Below are the code and all the weights of a small trained network. Each question names an input and a target symbol and asks about switching units off, where a switched-off unit gives its printed mean instead of its output.

import numpy as np


def w(rows, s, z=0):
    codes = np.array(rows[::2]) - 128.0
    scale = np.full(codes.shape[1], s)
    scale[-1] = z or s
    return codes * scale


def f(y):
    return y / 2 * (1 + np.tanh(0.7978845608 * (y + 0.044715 * y**3)))


def softmax(a):
    e = np.exp(a - a.max(-1, keepdims=True))
    return e / e.sum(-1, keepdims=True)


def log_softmax(a):
    a = a - a.max(-1, keepdims=True)
    return a - np.log(np.exp(a).sum(-1, keepdims=True))


def net(x, mask):
    ids = ['αγδζηθλμπστψω'.index(c) for c in x.split()]
    T = len(ids)
    res = E[ids] + P[:T]
    u = 0
    for l in range(2):
        q, k, v = (res @ M[l].T for M in (Q, K, V))
        z = softmax(np.where(np.tri(T) > 0, q @ k.T / 2**0.5, -1e9)) @ v
        res = res + np.where(mask[u], z, O[l][:, -1]) @ O[l][:, :-1]
        u += 1
        y = f(res @ A[l][:, :-1].T + A[l][:, -1])
        res = res + np.where(mask[u : u + 16], y, B[l][:, -1]) @ B[l][:, :-1]
        u += 16
    return log_softmax(res[-1] @ U[:, :-1].T + U[:, -1])


Q, K, V, O, A, B = {}, {}, {}, {}, {}, {}
E = w([
[95,155,122,96,133,88,71,102,27,80,92,126],'α',
[143,125,154,243,95,146,88,122,134,70,95,92],'γ',
[83,78,224,93,122,95,185,57,163,150,113,122],'δ',
[162,75,144,121,159,141,166,52,113,134,170,118],'ζ',
[97,110,55,93,122,130,73,93,88,114,146,115],'η',
[99,105,91,125,64,144,185,119,162,160,163,115],'θ',
[47,144,104,137,110,88,189,124,119,250,79,165],'λ',
[184,19,96,169,151,126,88,94,94,107,42,127],'μ',
[147,148,124,62,80,75,106,83,30,156,152,139],'π',
[184,193,97,151,175,86,129,170,109,166,140,74],'σ',
[101,195,61,57,139,57,69,142,115,108,109,105],'τ',
[220,158,50,115,158,181,195,78,138,199,124,160],'ψ',
[122,102,170,164,161,77,83,150,120,118,208,137],'ω',
],0.023)
P = w([
[77,119,102,166,121,123,192,11,99,106,163,53],'0',
[104,121,83,155,125,104,187,72,98,100,171,140],'1',
[75,121,155,139,161,163,192,113,103,127,167,112],'2',
[135,100,112,153,98,153,69,40,153,253,130,40],'3',
[171,103,64,112,75,60,142,124,135,66,170,171],'4',
[143,131,174,87,113,138,131,167,156,95,168,121],'5',
[169,104,102,112,89,139,37,121,175,238,128,83],'6',
[173,91,58,131,54,67,143,136,136,50,146,171],'7',
],0.013)
Q[0] = w([
[108,135,147,146,143,124,175,189,112,34,165,251],'0.h1',
[131,113,112,134,87,119,104,83,131,131,150,128],'0.h1',
],0.016)
K[0] = w([
[66,120,119,190,119,132,185,30,64,96,99,1],'0.h1',
[186,81,137,127,62,100,130,192,133,107,76,148],'0.h1',
],0.0091)
V[0] = w([
[51,94,134,137,160,141,4,75,169,107,212,183],'0.h1',
[155,109,199,196,75,85,138,117,15,169,204,91],'0.h1',
],0.0043)
O[0] = w([
[99,52,91,134,118,197,220,164,36,184,127,128,223],'0.h1',
[177,126,148,106,148,105,103,215,127,125,183,249,253],'0.h1',
],0.016,0.0026)
A[0] = w([
[67,106,86,119,72,106,159,128,175,101,103,136,64],'0.n1',
[125,195,139,83,82,105,43,111,85,119,98,93,132],'0.n2',
[145,112,154,157,134,178,80,113,253,166,122,209,59],'0.n3',
[191,83,148,164,73,170,108,177,175,93,89,104,81],'0.n4',
[101,186,116,213,96,144,101,153,97,69,147,106,182],'0.n5',
[122,88,128,120,137,173,168,158,103,188,50,143,94],'0.n6',
[145,115,150,102,119,75,169,187,155,121,127,209,126],'0.n7',
[120,129,129,94,139,92,148,229,78,81,160,150,93],'0.n8',
[161,152,173,126,235,81,191,201,148,77,167,76,187],'0.n9',
[142,176,133,137,165,243,194,120,165,142,132,124,69],'0.n10',
[135,180,74,141,154,115,70,147,103,82,182,124,135],'0.n11',
[77,72,109,146,158,121,63,164,197,137,201,172,140],'0.n12',
[94,95,118,203,139,47,220,210,64,151,107,186,144],'0.n13',
[135,125,117,166,153,108,68,75,196,110,83,116,2],'0.n14',
[72,73,89,201,131,128,134,127,143,29,199,41,63],'0.n15',
[161,145,136,180,83,165,141,78,116,182,91,20,34],'0.n16',
],0.007,0.0039)
B[0] = w([
[108,153,94,148,161,146,95,127,199,182,114,75,152],'0.n1',
[120,158,163,210,196,195,207,98,206,156,136,191,196],'0.n2',
[191,133,131,170,143,180,121,124,85,185,103,183,141],'0.n3',
[83,82,111,75,133,200,42,154,177,102,82,113,151],'0.n4',
[171,61,65,153,86,186,213,153,77,83,108,147,146],'0.n5',
[174,100,144,104,127,128,36,197,79,110,135,57,174],'0.n6',
[123,97,135,93,117,159,168,103,148,136,110,49,197],'0.n7',
[114,160,108,152,185,136,179,67,128,139,36,93,214],'0.n8',
[36,133,37,145,123,88,113,90,79,77,203,45,164],'0.n9',
[149,114,60,57,122,151,58,179,72,135,181,229,128],'0.n10',
[99,100,103,161,69,170,154,92,67,202,87,99,213],'0.n11',
[200,137,229,165,100,130,175,152,109,212,121,129,200],'0.n12',
[122,169,155,144,91,79,28,65,183,88,153,96,254],'0.n13',
[126,175,181,100,167,129,94,170,255,191,143,121,158],'0.n14',
[191,130,213,110,102,179,116,93,112,144,91,62,204],'0.n15',
[69,208,29,79,163,153,107,107,149,40,138,72,173],'0.n16',
],0.0062,0.0067)
Q[1] = w([
[17,219,208,92,161,201,200,254,53,120,209,121],'1.h1',
[164,53,59,201,27,59,208,63,133,92,44,166],'1.h1',
],0.0059)
K[1] = w([
[86,141,150,164,137,164,139,3,67,174,176,124],'1.h1',
[138,117,109,176,144,162,64,248,166,44,19,111],'1.h1',
],0.0065)
V[1] = w([
[122,161,150,152,32,253,132,136,138,76,190,135],'1.h1',
[83,210,102,89,71,130,173,166,124,182,190,146],'1.h1',
],0.0059)
O[1] = w([
[193,95,121,66,13,62,204,165,186,88,163,135,102],'1.h1',
[66,114,128,87,94,198,1,134,81,93,174,151,2],'1.h1',
],0.0098,0.0066)
A[1] = w([
[124,37,164,125,107,153,113,113,165,170,149,189,127],'1.n1',
[146,82,82,117,132,149,205,133,71,98,124,111,147],'1.n2',
[67,167,58,7,148,107,126,80,147,80,74,102,89],'1.n3',
[82,74,178,138,133,166,161,115,92,14,90,193,70],'1.n4',
[30,127,119,128,63,108,137,99,105,182,140,191,123],'1.n5',
[173,160,212,113,123,114,109,133,187,177,79,35,55],'1.n6',
[118,34,152,95,142,130,135,136,34,172,134,164,142],'1.n7',
[163,159,68,161,86,94,104,148,96,101,205,102,119],'1.n8',
[47,134,254,180,90,121,103,83,150,142,107,77,199],'1.n9',
[60,115,213,110,101,97,165,130,156,34,108,170,96],'1.n10',
[184,110,111,89,127,79,139,234,75,194,140,171,100],'1.n11',
[85,132,73,181,115,103,98,101,173,194,72,121,56],'1.n12',
[101,125,192,114,137,84,120,81,93,35,159,157,112],'1.n13',
[97,114,96,87,113,202,112,46,177,117,135,87,252],'1.n14',
[210,184,146,150,109,142,140,137,121,160,109,209,151],'1.n15',
[111,231,76,77,170,142,174,152,155,178,86,140,133],'1.n16',
],0.0085,0.0044)
B[1] = w([
[75,139,153,96,198,125,123,155,164,91,162,83,163],'1.n1',
[72,156,118,134,118,93,77,156,113,122,137,162,234],'1.n2',
[119,181,169,132,82,180,119,128,68,88,144,120,199],'1.n3',
[70,154,131,138,145,2,60,111,124,76,89,159,132],'1.n4',
[166,158,161,68,118,141,182,223,124,132,136,102,179],'1.n5',
[77,168,113,160,122,144,132,123,85,123,146,188,208],'1.n6',
[102,86,119,144,76,131,136,85,168,164,68,153,218],'1.n7',
[62,123,111,151,120,217,129,104,205,163,144,118,177],'1.n8',
[202,96,57,107,129,134,59,171,129,106,75,131,194],'1.n9',
[121,176,44,77,123,134,148,90,127,97,113,70,139],'1.n10',
[186,125,167,120,77,132,109,91,108,28,124,109,164],'1.n11',
[160,150,156,108,151,95,141,107,89,124,217,102,225],'1.n12',
[130,126,231,111,147,128,93,71,130,129,87,142,152],'1.n13',
[138,85,121,96,152,111,169,175,120,124,116,180,254],'1.n14',
[67,204,134,93,147,138,140,122,158,160,128,95,180],'1.n15',
[162,38,122,173,143,147,98,119,145,86,98,136,200],'1.n16',
],0.0091,0.012)
U = w([
[68,165,108,146,122,95,63,107,120,82,107,187,2],'α',
[130,153,88,141,74,90,111,119,166,62,155,161,76],'γ',
[85,105,96,83,165,102,101,125,183,99,86,90,31],'δ',
[65,69,165,148,155,100,115,112,164,60,195,213,131],'ζ',
[62,67,58,154,126,152,142,188,139,160,68,203,186],'η',
[137,71,128,121,173,138,184,225,195,120,190,144,150],'θ',
[134,139,81,105,142,60,65,199,134,131,173,160,110],'λ',
[159,100,60,165,180,72,178,140,137,144,121,172,229],'μ',
[118,179,203,107,114,173,154,108,136,157,90,119,93],'π',
[48,186,109,147,157,129,78,144,176,130,166,123,132],'σ',
[119,125,153,138,150,171,161,166,68,35,164,122,135],'τ',
[147,137,46,127,140,138,77,109,176,79,162,255,44],'ψ',
[176,71,154,181,80,160,67,108,155,108,117,95,143],'ω',
],0.0059,0.0035)

Each question gives the input, a string of symbols that net reads in full, and the target symbol t.
The units are the heads (2 rows each of Q, K, V and O) and the neurons (one row each of A and B). Each row of codes is followed by its name. A weight is (code - 128) times the scale printed after its matrix; where a second scale follows, it is the last column's (O, A, B and U).
mask holds one flag per unit, layer by layer, with each layer's heads first. A switched-off unit (its flag False) gives its mean, the last column of its rows in O or B, instead of its output. The means were averaged over made-up inputs and are rounded, as every weight is.
A unit's drop is (log p(t) with every unit on - log p(t) with that unit switched off) / (log p(t) with every unit on - log p(t) with every unit switched off).
The circuit of an input: a set's keep is (log p(t) with only the set's units on - log p(t) with every unit switched off) / (log p(t) with every unit on - log p(t) with every unit switched off). Starting from the 12 units with the biggest drops (on a tie, the unit counted first), units are removed one at a time, each time the one whose removal leaves the highest keep (on an exact tie, the one counted first), for as long as the keep stays at least 0.8.
units of the circuit, in order: the units of the circuit, biggest drop first
most important unit: the unit with the biggest drop
top k neurons: the k neurons with the biggest drops, biggest first
top k neurons in layer l: the k neurons of layer l with the biggest drops, biggest first
input ζ θ θ η, target θ: most important unit => 1.h1
input ψ η η γ η μ λ, target μ: units of the circuit, in order => [1.h1 0.n4]
input δ θ μ ω τ γ ω η, target γ: units of the circuit, in order => [1.h1 1.n11 0.n4]
input μ τ ψ, target ψ: units of the circuit, in order => [0.n10 1.h1]
input ζ η μ μ η α, target α: top 2 neurons => [1.n4 1.n14]
input η τ τ η, target τ: units of the circuit, in order => [0.h1 1.n3 0.n16 1.n14]
input η η η ψ ω η μ γ, target γ: units of the circuit, in order => [0.n5 1.h1 1.n2]
input θ η η, target η: top 2 neurons in layer 1 => [1.n7 1.n12]
input ψ ζ ζ τ τ μ ζ, target τ: top 3 neurons in layer 1 => [1.n3 1.n14 1.n7]
input ζ η π γ, target π: units of the circuit, in order => [0.h1 1.n15 0.n3 0.n12]
input η η ω θ, target ω: units of the circuit, in order => [0.h1 1.n11 0.n6 1.n7]
input γ τ η η η η, target η: units of the circuit, in order => [0.h1 1.n12 0.n13]
input μ η μ γ, target μ: units of the circuit, in order => [1.h1 1.n3 0.n6]
input η π π, target π: most important unit => 1.n13
input θ ω τ, target τ: top 2 neurons => [1.n3 0.n8]
input μ ζ δ α τ, target μ: top 2 neurons => [0.n11 0.n2]
input η δ μ τ ω η η, target ω: units of the circuit, in order => [1.n11 0.h1 0.n6 1.n7]
input μ τ μ δ, target τ: top 2 neurons => [0.n16 1.n3]
input ω μ η γ, target μ: top 2 neurons => [0.n5 0.n16]
input η γ ψ η η ψ μ, target ψ: units of the circuit, in order => [0.h1 0.n14 1.n6 1.n9]
input τ η ζ ψ ω η ζ, target ω: units of the circuit, in order => [0.h1 1.n11 0.n6 1.n7]
input ζ η η μ π τ μ, target τ: most important unit => 0.n16
input η η η τ μ η τ, target τ: top 2 neurons => [1.n3 0.n16]
input μ ψ η τ, target ψ: top 2 neurons in layer 0 => [0.n2 0.n14]
input τ μ σ η ω λ, target λ: top 2 neurons => [0.n13 1.n9]
input γ σ λ σ τ, target γ: top 2 neurons in layer 0 => [0.n11 0.n5]
input η η ω τ μ μ ω, target ω: most important unit => 1.n11
input θ θ μ η η γ ζ, target η: top 3 neurons in layer 1 => [1.n7 1.n12 1.n14]
input μ ω η τ ω ω π τ, target μ: top 4 neurons => [0.n11 0.n2 1.n16 0.n4]
